In the rows, zero is written as 128.
Each row of numbers belongs to one of the nodes below and depends on some of the facts about them. Some rows are named. Which node is each other row?

Some nodes and their rows:
brubem: [146  88 127 122 166 152 132 161  69 157  82 148  92 137 173 140 102 189
 135 139  82  79 135 173 125 187 151 147 112 115 116  98  65  88 130  88
 111 115 108 137 118 149 190 141 144 129]
lerare: [148  95 108 131 175 151 148 178  63 122  69 139  91 160 141  98  78 173
  96 155  94 100 121 165 118 157 123 168 142 141 134  80 105 103 139 106
 128 108 120 150 118 139 164 112 120 146]
dukal: [167  96 141 141 111 149 191 135 109 213  83  88  57 133 119  57  63 182
  85 137  79  89 132  98  96 141 130 151 146 169 184  88 127 125 131 171
 138  72 113 184 143  88 164 121 113 158]
bigris: [134  67 175 108  65 156 174 101 155 199  75  94  50 155 107  45  71 230
 107 141  35  79 147  77 120 119 145 124  89 149 166 109 132 122 121 212
  98 106  64 151 132 136 166 115 136 180]
rugru: [171  97 113  89 145 159 159 154 137 143  94 145 128 161 144  67 111 213
 105 109  69 153 103 180 114 145 115 123 140 179 202 119 163 149 122 145
 122 122  86 160 110 111 126 127 122 129]
nudri: [151 108  93  93 178 126 164 153  83 111  59 156 139 194 138 127 122 170
 102 146  57 102 121 187 128 152 108 156 127 168 140  56 128 142 128  96
 148 119  98 132 117 171 124  80 130 137]
foton: [179 124 104 114 162 152 134 164 102 120  75 171 128 165 141 131 118 183
 112 137  82 111 127 177 135 142  97 118 134 140 124  86 126 123  86 108
 119 114  99 155 104 164 144 113 127 126]
druflak: [175 122 105  96 158 140 149 143 105 138  75 170 131 177 150 134 121 188
 112 131  67  97 130 186 134 148 112 121 123 154 132  82 127 129  97 106
 118 109  90 152 107 169 144 102 133 137]
skosko: [177 126 106 100 158 133 144 150 109 132  77 165 135 169 148 130 128 184
 110 136  66 103 129 183 134 147 108 124 125 159 133  81 135 130 101 106
 124 113  90 148 108 167 145  98 134 132]
stisko: [170 133 110  82 156 123 171 143 113 146  80 158 137 172 144 143 136 183
 111 124  55  92 121 192 136 145 114 121 109 168 137  73 137 132 123 109
 117 113  82 148 111 170 135  89 132 138]
lupuflun: [164 116 114 103 148 126 166 136 109 140  62 158 131 159 128 134 141 171
 105 143  55  93 125 168 134 145  87 121 125 157 120  55 133 128  95 114
 139 119  67 146 118 177 128  95 136 149]
natro: [171 116 104  80 144 107 156 130 118 185  72 149 135 166 153 121 128 174
 108 133  39  99 126 189 122 150 101 112 154 160 138  42 124 124 106  99
 152 108  90 145 133 175 145  92 140 146]
klerane: [166 117 113  97 144 117 171 134 110 148  69 152 131 164 138 136 142 176
 101 134  55  90 123 175 133 148  96 122 128 158 124  54 132 126 103 110
 134 111  70 148 116 181 132  90 138 151]
plitrek: [183 114 122 104 141 150 157 160 112 115  88 136 105 148 114 104 123 176
 111 139  72 100 144 163 136 133 109 124 118 164 148 100 155 119 123 135
 108 123  88 147  79 153 138  83 128 135]
bukes: [180 125 111 106 139 142 146 162 120 125  88 133 108 143 109 107 125 176
  99 144  71 108 148 176 130 135 102 118 127 174 148  85 154 120 136 134
 118 134  96 153 100 138 137  96 118 131]
noval: [195 121 120 117 142 142 157 166 109 125  88 137  99 141 113 111 126 166
 107 146  70  95 150 168 131 132 105 125 118 174 143  95 154 124 128 139
 108 122 100 153  82 151 139  79 123 131]
bilu: [195 122 131 120 141 125 145 173 115 124  88 147  96 151 116 108 121 179
 100 149  51  90 158 165 133 133  91 129 114 171 124  97 156 121 129 145
 104 126 107 140  92 150 154  68 115 125]
flise: [182 122 116 105 144 145 149 163 119 133  85 138 109 149 120 110 120 179
 104 139  69 107 146 168 132 139 104 116 125 165 150  88 150 122 130 134
 117 126  93 153 101 141 142  96 122 133]

Some facts about the nodes:
beral: φ pabrer; ε skedu; θ 14; η vego
bigris: φ rostu; θ 340; η retrur
bilum: φ lastam; ε skiplon; θ 683; η teklo
bopo: ε rudon; θ 683; η buplasku
brastir: θ 543; η buplasku
bregi: φ pedrufos; θ 898; η retrur
brikles: η zilidrol
brotis: ε rudon; θ 683; η buplasku
brubem: θ 14; η flapu
bukes: η klesti
buplasku: η tritan
bure: ε nunusar; θ 193; η bitre
debrem: φ ratu; θ 543; η plitrek
didus: θ 193; η nopu
dotru: φ debrem; ε trenatro; θ 773; η plitrek
dozir: η flinen
drafam: φ vodren; θ 543; η flise
dravutek: θ 340; η bilu
drenem: η bagri
driplidra: φ trenatro; θ 14; η bipotik
dripus: φ druvofak; ε kloplus; θ 898; η ziplodrik
driskoplel: φ vodren; ε klovi; θ 543; η flise
droflu: θ 683; η flolok
drosu: θ 683; η tritan
druflak: θ 683; η noval
drumas: θ 683; η migi
druvofak: θ 683; η ziplodrik
dukal: ε bipotik; θ 340; η flise
fafe: φ sato; ε brikles; θ 14; η klovi
fano: θ 340; η grodris
faro: θ 683; η noval
felar: φ skolar; ε fano; θ 543; η sovidrom
flapu: η flise
flaskal: θ 14; η bukes
flodil: ε vudre; θ 683; η riplir
flonak: θ 773; η molosker
flustul: η riplir
foton: θ 683; η zino
fotrin: θ 14; η noval
gaskos: ε flustul; θ 14; η teklo
gatristo: θ 683; η burum
gerur: θ 683; η flustul
gidar: ε rudon; θ 683; η teflek
gifli: ε tritan; θ 340; η retrur
gisten: η flolok
goki: φ stanor, grososul; θ 683; η plavek
gradofle: θ 193; η dozir
grebrul: ε gerur; θ 14; η stafas
gromim: θ 14; η flapu
grososul: θ 14; η plavek
grutras: η tritan
gubrul: ε bipotik; θ 340; η riplir
kapa: ε klovi; θ 14; η tofopler
kavim: φ didus; θ 683; η nopu
kazik: φ dravutek, mefor; θ 14; η bilu
kele: η flinen
kidril: φ debrem; θ 773; η plitrek
kina: θ 683; η flinen
klerane: φ nadun; θ 898; η bitre
kleskek: θ 683; η vutal
klisir: θ 683; η noval
klogruk: φ ratu, debrem; θ 898; η plitrek
kloplus: φ sadil; ε debrem; θ 683; η brikles
klufla: φ skosa; ε pleta; θ 683; η nopu
kufu: φ zaro; θ 683; η drenem
kugrir: η bagri
lastam: θ 773; η teklo
lelon: θ 543; η drero
lerare: θ 193; η flinen
leskir: θ 683; η flapu
loflin: φ kina; ε gerur; θ 683; η flinen
lonar: φ putil; θ 898; η kugrir
loskopi: φ nudru; θ 683; η kele
lupuflun: φ foton; θ 898; η zino
mamak: φ tabra; θ 683; η bukes
mefor: θ 898; η bilu
migi: η klovi
milukli: φ sasega; θ 14; η flolok
molosker: η vutal
mustok: φ bure; θ 683; η bitre
nadun: θ 14; η bitre
naluk: φ debrem; θ 683; η plitrek
naskagru: ε bipotik; θ 14; η buplasku
natro: φ sapla; ε klovi; θ 898; η noval
nebun: η zilidrol
nidu: θ 14; η rotinur
nopu: η flolok
noval: η drero
nudri: φ loflin, lerare; θ 683; η flinen
nudru: φ loskopi; ε vife; θ 683; η kele
nunusar: ε migi; θ 683; η platir
nupek: θ 543; η zino
pabrer: θ 14; η vego
pedrufos: φ rostu; θ 543; η retrur
pezil: φ zorok, skinu; θ 683; η pleta
pipli: ε sovidrom; θ 683; η vastipa
plalis: φ trudar; θ 14; η teflek
platir: η plavek
plitrek: η bilu
plotol: φ bregi; ε noval; θ 14; η retrur
plunu: η flolok
putil: ε bilu; θ 683; η kugrir
rabrok: η flolok
raple: φ plalis; ε gerur; θ 193; η teflek
ratu: θ 14; η plitrek
retrur: η klovi
riplal: ε debrem; θ 683; η klesti
rivos: θ 683; η rabrok
rofur: φ skabroran, vupok; θ 193; η flapu
rostin: φ rivos; θ 683; η rabrok
rostu: φ pedrufos; ε trolur; θ 683; η retrur
rotinur: η geruk
rudon: θ 683; η klovi
rugru: ε skedu; θ 543; η buplasku
sadil: ε flonak; θ 898; η brikles
sapla: θ 683; η noval
sasega: φ droflu; θ 898; η flolok
sato: ε noval; θ 14; η klovi
skabroran: φ leskir, brubem; θ 683; η flapu
skagamok: ε flustul; θ 898; η klovi
skida: η riplir
skinu: θ 683; η pleta
skiplon: θ 14; η riplir
skolar: ε vutal; θ 683; η sovidrom
skosa: φ klufla, didus; ε trolur; θ 543; η nopu
skosko: θ 683; η platir
skuzaflor: θ 683; η vutal
sovidrom: η flinen
stafas: η plutro
stagri: φ nudru; θ 683; η kele
stanor: ε rabrok; θ 193; η plavek
stepek: θ 683; η bitre
stisko: φ vudre; θ 683; η drenem
stopos: φ gidar; ε zino; θ 683; η teflek
tabra: ε leskir; θ 683; η bukes
teklo: η zilidrol
tofopler: η burum
togrol: φ tusol; θ 683; η gisten
traklu: φ driplidra; θ 898; η bipotik
tregubrel: φ lelon; θ 14; η drero
trenatro: θ 14; η bipotik
tretri: φ vizin; ε plitrek; θ 683; η nebun
trolur: ε skiplon; θ 543; η skida
trozek: ε bigris; θ 14; η geruk
trudar: θ 340; η teflek
trupek: φ zorok, skinu; θ 543; η pleta
tudram: ε rotinur; θ 14; η sovidrom
tunuple: ε fano; θ 14; η dozir
tuplilil: θ 683; η plutro
tusol: θ 683; η gisten
varas: θ 543; η plunu
vego: η ruzus
vidrik: φ goki; θ 898; η plavek
vife: φ goki, stanor; θ 14; η plavek
vizin: θ 340; η nebun
vodren: φ driskoplel; θ 683; η flise
vudre: θ 683; η drenem
vugrir: φ ziklik; θ 898; η bagri
vupok: φ brubem; ε gerur; θ 683; η flapu
zales: φ pipli; θ 14; η vastipa
zaro: θ 193; η drenem
zegron: φ naskagru, brastir; θ 543; η buplasku
ziklik: θ 543; η bagri
zino: η luzi
ziplodrik: η bitre
zoklum: ε kloplus; θ 340; η flise
zorok: φ pezil, skinu; ε klovi; θ 898; η pleta

Name these rows:
No name comes twice in this set of rows, the named rows included.
[176 129 115  95 134 135 161 134 118 173  83 169 125 142 143 131 137 178
 110 119  53 110 126 188 124 151  97  94 148 136 132  69 124 119  82 106
 126 102  82 167 118 167 138 118 138 139] -> skagamok
[159  90 146 174  90 149 170 146 110 165  94 119  33 133 114  51  60 210
  60 135 101 105 140 107  98 143 129 156 136 163 156 122 125 113 114 182
 103  72  86 198 125  90 162 118 106 177] -> dravutek
[104 104 113 101 163 145 124 149 110 154  65 119 113 153 141 141  96 218
 121 157  74  83 147 165 143 177 150 121  96 128 120  73  77  82 170  97
 120 151  89 135 156 143 187 169 135 136] -> trozek
[152  99 133 134 166 149 131 175  68 133  91 137  88 129 152 146 117 185
 130 142  92  67 143 169 138 184 148 154  96 128 106 105  79  73 150  97
  95 119  97 141  98 155 184 125 143 137] -> trenatro
[183 103 121 114 151 153 171 148 122 137  72 142 122 173 130  94 119 192
 111 133  53 108 124 137 125 133  99 145 103 189 185 108 160 172 110 158
 132 123  96 145 113 124 122 107 115 113] -> trupek
[149 123  78  98 180 139 151 162  90 120  57 156 144 187 142 125 104 172
  89 145  73 120 116 197 121 153 108 137 150 155 143  57 122 135 119  90
 149 116 110 145 131 154 133 105 119 131] -> loflin
[142 103 120 126 116 138 160 108 103 199  91 156  85 115 168 163 145 190
 141 117  36  64 186 184 110 203 160 119  91 146 132  83  63 121 131 109
 116 131  87 138 131 139 164 148 161 121] -> plotol
[190 135 118  95 163 147 144 167 100 121  85 169 122 168 142 137 118 190
 112 133  84  91 116 190 143 135 113 125 122 143 124 106 139 109 104 105
  91  96  97 153  85 180 158  87 126 144] -> vudre
[176 130 102  93 117 146 140 111 131 176  86 185 122 155 152 143 129 197
 118 114  38 111 161 201 119 154 121  82 127 141 137  84 111 143  73 122
 112 111  92 152 111 159 142 128 139 126] -> rostu
[162 130 112 111 152 133 158 152 106 146  68 164 132 155 137 136 129 172
  99 137  62 114 117 171 128 148  77 109 146 140 119  54 125 127  79 110
 145 116  90 158 140 159 137 123 117 134] -> zorok
[173 123 123  95 106 142 149 113 126 172  81 181 112 149 141 135 132 190
 115 122  43  99 150 187 125 145 115  87 127 130 118  79 117 128  64 122
 104 104  71 154 103 188 140 108 151 154] -> bregi
[169 134 104  86 142 114 170 133 117 173  79 150 129 159 143 136 134 176
  95 126  52 100 126 200 125 157 105 110 145 164 133  49 131 122 117  98
 135 106  75 160 129 164 135  91 134 153] -> dripus
[161  82 107 154 173 117 124 143  98 137  70 121 110 129 156 154 156 192
 135 158  87  64 131 135 147 207 123 167  84 174 109  74  76 100 139 110
 160 147  55 133 138 135 173 148 157 119] -> milukli
[247 124  82 114 178 108 122 162 149 160 100 107 146 175 162  91 116 216
 104 144  99 107  97 134 150 149 107 140 128 224 171 109 171 134 114 134
 165  96  79 175 131 102 177 115 113 109] -> skosa

The same nodes again, as new rows of numbers:
Named rows:
pezil: [127 130 137  85 148 125 154 102 147 122 147 107 148 146 160 158 104 134
 185  58 150 136 149 151 141 166 112 156]
druvofak: [139  97 135 106 153 137 125  99 146 100 164 126 135 116 132 177 124 105
 170  90 127 152 141 168 142 170  77 163]
ziplodrik: [126 117 143 123 126 150 154  83 125 112 140 109 105 121 133 174 133 104
 170 119 121 157 150 159 128 147  64 133]
gidar: [146 102 136 108 147 128 136  92 146 101 148 126 130 110 125 165 118 105
 184  79 117 151 147 176 139 174  76 164]
flinen: [125 131 142 134 108 182 161  82 150 113 128 108 103 120 131 168 127 108
 156 114 124 158 164 175 155 162  78 122]
sovidrom: [134 116 146 122 120 200 142  93 147 124 141 108 108 120 141 191 139 102
 147 131 131 162 157 168 155 159  86 125]
loflin: [143 129 111 114 117 158  97  83 141 150 153 142 143 118 141 168 102  94
 158  85 123 139 153 158 161 179 119 178]
milukli: [104 112 136  92 164 146 112  71  99  75 156 102 112 135 112 220  63 124
 173  78 123 124 166 145 127 151  95 178]
gradofle: [149 109 144 128 105 167 164 103 163 148 159 122 136 137 129 171 159  90
 174  96 115 185 155 184 151 175  81 139]
flise: [134 104 146 133 130 161 149  82 118 116 139 106 115 125 131 183 140 104
 177  97 118 157 155 148 130 164  60 139]
fano: [135  95 126  93 167 137 110 103 146  73 169 137 132 106 147 195 113 118
 160  85 136 134 152 172 144 180  84 155]
tregubrel: [123 136 109 104 148 145 127  66 129  68 119 114 118 125 127 205  70 128
 169  58 138 128 164 151 150 152  80 148]
kloplus: [158 129 129 106 159 141 131 108 140  99 172 123 133 126 128 187 121 125
 185  89 128 150 142 160 142 151 104 159]
driplidra: [132 126 114  96 155 149 117  66 117  80 123 116 115 120 132 213  74 122
 174  66 135 130 162 148 142 145  85 154]
rabrok: [ 91 103 165 119 130 146 156  88  97  99 181  98  99 142 119 188 125 111
 175 126 106 147 168 157 106 159  71 147]
ziklik: [142 108 122 102 161 103 117 118 172  74 184 163 143  91 141 135 119 136
 187  60 132 133 149 206 152 207 100 158]
geruk: [116 128 140 133 120 147 163  83 131 100 140 106 103 127 130 161 128 110
 165 115 119 153 152 161 132 150  61 127]
flustul: [120 114 143 120 137 161 148  95 123 106 158 110 107 127 143 189 140 106
 154 136 125 155 144 150 129 145  68 129]

Name these rows:
No name comes twice in this set of rows, the named rows included.
[156 101 109 104 182  93 112  91 138  71 138 141 135  89 144 160 117 114
 183  69 135 134 120 147 130 158  52 162] -> gifli
[ 90 100 120 109 143 142 148  83 114 103 140 141 104 131 150 173 154 115
 169 101 154 178 111 152 110 126  30 101] -> klovi
[126 106 139 101 146 124 149 100 153 101 150 115 139 125 147 160 117 117
 174  72 137 141 151 168 143 181  80 152] -> skinu
[110 115 111 114 128 134 106  50 123  89 110 118 118  99 142 177  71  91
 142  83 120 111 168 145 148 176  63 171] -> grebrul
[ 99  78 132 102 167 173 108  54 115  87  99 125 103  98 118 185  90 124
 176  55 149 149 140 161 132 167  56 153] -> kapa
[117  94 143  96 166  96 116 118 147  68 212 154 137 106 125 142 107 140
 195  66 116 130 162 208 132 217 106 176] -> varas
[162 129 131 113 155 137 132  97 137 106 157 120 130 119 122 170 114 125
 196  78 124 149 144 162 139 155 101 165] -> bilum
[149 121 128 126 117 143 156 104 140 150 177 124 156 167 118 187 151  95
 194  66 118 186 144 158 139 158  88 157] -> rofur
[134 134 115 134  91 123 141  85 122 172 169 140 150 152 133 152 135  77
 179  87 105 165 144 147 133 162  90 168] -> raple
[141 102 117 104 174 125 117  64 122  65 107 111 116  98 134 192  91 107
 168  77 135 130 138 134 132 146  44 160] -> sato
[119 101 118  92 157 137 114  99 144 124 164 167 136 123 116 144 117 133
 206  40 146 176 119 194 137 171 102 160] -> natro
[144 103 118 109 161 111 133 105 137  81 168 138 138 115 155 187 144 110
 174  83 135 146 137 152 129 162  54 137] -> rudon
[145 142 122 115 128 164 140  92 163 121 140 129 130 128 127 165  99 124
 182  61 134 153 160 181 168 171 121 150] -> nudru

